Each row has a name. Each piece below is followed by the name of the row it came from, unless a question asks for something else. Each question is about the rows just above it. Places in a row count from 1.

[165  88  98 106 147 112 151 119 160 129 149 177 135  97 114 113 141 118
 106  87 153 144 139  51 126 168] -> K
[165  88  95 109 150 131 147 111 167 136 153 181 133 100 139 135 148 132
  98  85 170 130 141  53 135 189] -> X
[165  88  96 108 149 126 148 114 165 134 152 180 134  99 132 128 146 129
 100  85 166 134 139  51 133 183] -> L
[165  87  96 107 149 122 149 115 164 133 152 180 134  99 128 125 146 127
 101  85 164 136 138  50 132 180] -> V
[165  88  98 106 148 114 151 118 161 130 149 178 135  98 117 116 143 120
 105  87 156 143 135  49 128 171] -> E
[165  87  97 106 148 117 150 117 163 131 150 179 135  98 121 119 144 123
 104  86 159 140 136  49 129 174] -> R
[164  87  95 108 150 128 147 112 166 135 153 180 134  99 135 132 147 131
  99  85 168 132 140  52 134 186] -> Q
[164  88 100 105 146 107 152 122 158 127 146 175 135  98 108 107 139 114
 110  89 148 148 133  50 124 161] -> T
[165  87  96 107 149 120 150 116 163 132 151 179 134  98 125 122 144 166
 102  86 161 138 137  49 130 177] -> H
[164  88  99 105 147 109 151 121 159 128 147 176 135  98 111 110 140 117
 108  88 151 146 133  49 125 165] -> D
The next 2 entries after [140 117 108  88 151]: : [146 133]
[165  88  96 108 149 126 148 114 165 134 152 180 134  99 132 128 146 129
 100  85 166 134 139  51 133 183] is in which row? : L
which: [165  87  96 107 149 122 149 115 164 133 152 180 134  99 128 125 146 127
 101  85 164 136 138  50 132 180] : V
which: [165  87  96 107 149 120 150 116 163 132 151 179 134  98 125 122 144 166
 102  86 161 138 137  49 130 177] : H
key -> tag
[140] -> K708
[148] -> K266
[121] -> K593
The tag of R, keyed by place 22: : K708
The next 2 entries after [119 160 129 149 177 135  97]: : [114 113]

[ 60 131 154 121 179  84 147  62 119] : F
[134  86  57  75 159 155 177 166 188] : Y
[ 98  97 112 168  98 201 142 157 169] : J
[204 196 161  68  73 162 131 205  73] : U
[174 165 201 133 110 155 183 196 156] : M
[200 110 133 165 155 183 201  70 204] : P
[105  86 159 177 155  75  57  72 159] : W
What are the next 2 entries after [159 177 155  75  57]? : [ 72 159]
key -> tag
[155] -> K944
[73] -> K762
[204] -> K475
The tag of P, keyed by place 5: : K944
The entry that follows [174]: : [165]
[ 60 131 154 121 179  84 147  62 119] is in which row? : F
The next 2 entries after [110 133 165 155 183 201]: : [ 70 204]
[174 165 201 133 110 155 183 196 156] is in which row? : M
The row with [200 110 133 165 155 183 201  70 204] is : P

[131 110 103 166 155 131  65 140  88 164 110 142 115 137 105 129 124 134
  85 165 142 153 126  89] -> N
[ 97 119 132 116 128 125 137 136 136 115 123 117 122 115 119 116  94 105
 149  96 106  91 136 118] -> B
[150 134 127 120 123 110 144 177 136 132 136 141 118 137 110 134 115 120
 138 141 121 139 122 109] -> Z
[113 110 144 130 158 152 146 146 181 132 156 125 133 118 121 117 134 159
 133 113 144 143 134 127] -> C
[ 89 118 185 133 157 140 166 171 150 134 127 120 123 110 145 121 152 120
 183 118 135 118 158 112] -> G
[125 148 108 117 153 161 127 112 145 123 117 129 138 134 120 112 114 118
 148 123 116 105 113 156] -> S
The next 2 entries after [123 117 129 138]: : [134 120]
key -> tag
[116] -> K142
[131] -> K117
[135] -> K39
[117] -> K135
[143] -> K316
[121] -> K74
[144] -> K876
[142] -> K189
The tag of N, keyed by place 21: : K189
The next 2 entries after [150 134 127 120 123 110 145]: : [121 152]
Where do [113 110 144 130 158 152 146 146 181 132 156 125 133 118 121 117 134 159
 133 113 144 143 134 127] appear? : C
The next 2 entries after [120 138 141]: : [121 139]
Which row holds [150 134 127 120 123 110 144 177 136 132 136 141 118 137 110 134 115 120
 138 141 121 139 122 109]? : Z

[137 132 171 140 128 133 133 133 136 142 129 206 168 137 142 163 132 130
 126 134 157 137 127 136 132 129 127 166 142 136 137 132 163 133 141 132
 145 129 133] = Led
[144 129 163 136 143 137 129 129 155 139 128 148 139 132 158 149 132 139
 143 156 155 141 130 129 138 128 132 153 134 132 150 127 152 138 128 127
 147 128 128] = befev
[149 159 148 185 128 140 133 134 168 140 128 145 140 137 155 193 128 132
 137 136 151 132 125 129 131 128 127 144 142 127 129 127 145 132 134 127
 139 129 132] = Keril
[144 134 158 157 129 136 134 130 135 129 127 131 149 128 158 151 127 141
 142 159 164 132 124 129 144 128 144 136 143 144 141 127 146 129 133 127
 131 129 128] = Sesut
Table of tags by key:
[132] -> K563
[128] -> K16
[129] -> K863
Join Keril by its entry at place 26: : K16
[144 129 163 136 143 137 129 129 155 139 128 148 139 132 158 149 132 139
 143 156 155 141 130 129 138 128 132 153 134 132 150 127 152 138 128 127
 147 128 128] is in which row? : befev
[149 159 148 185 128 140 133 134 168 140 128 145 140 137 155 193 128 132
 137 136 151 132 125 129 131 128 127 144 142 127 129 127 145 132 134 127
 139 129 132] is in which row? : Keril

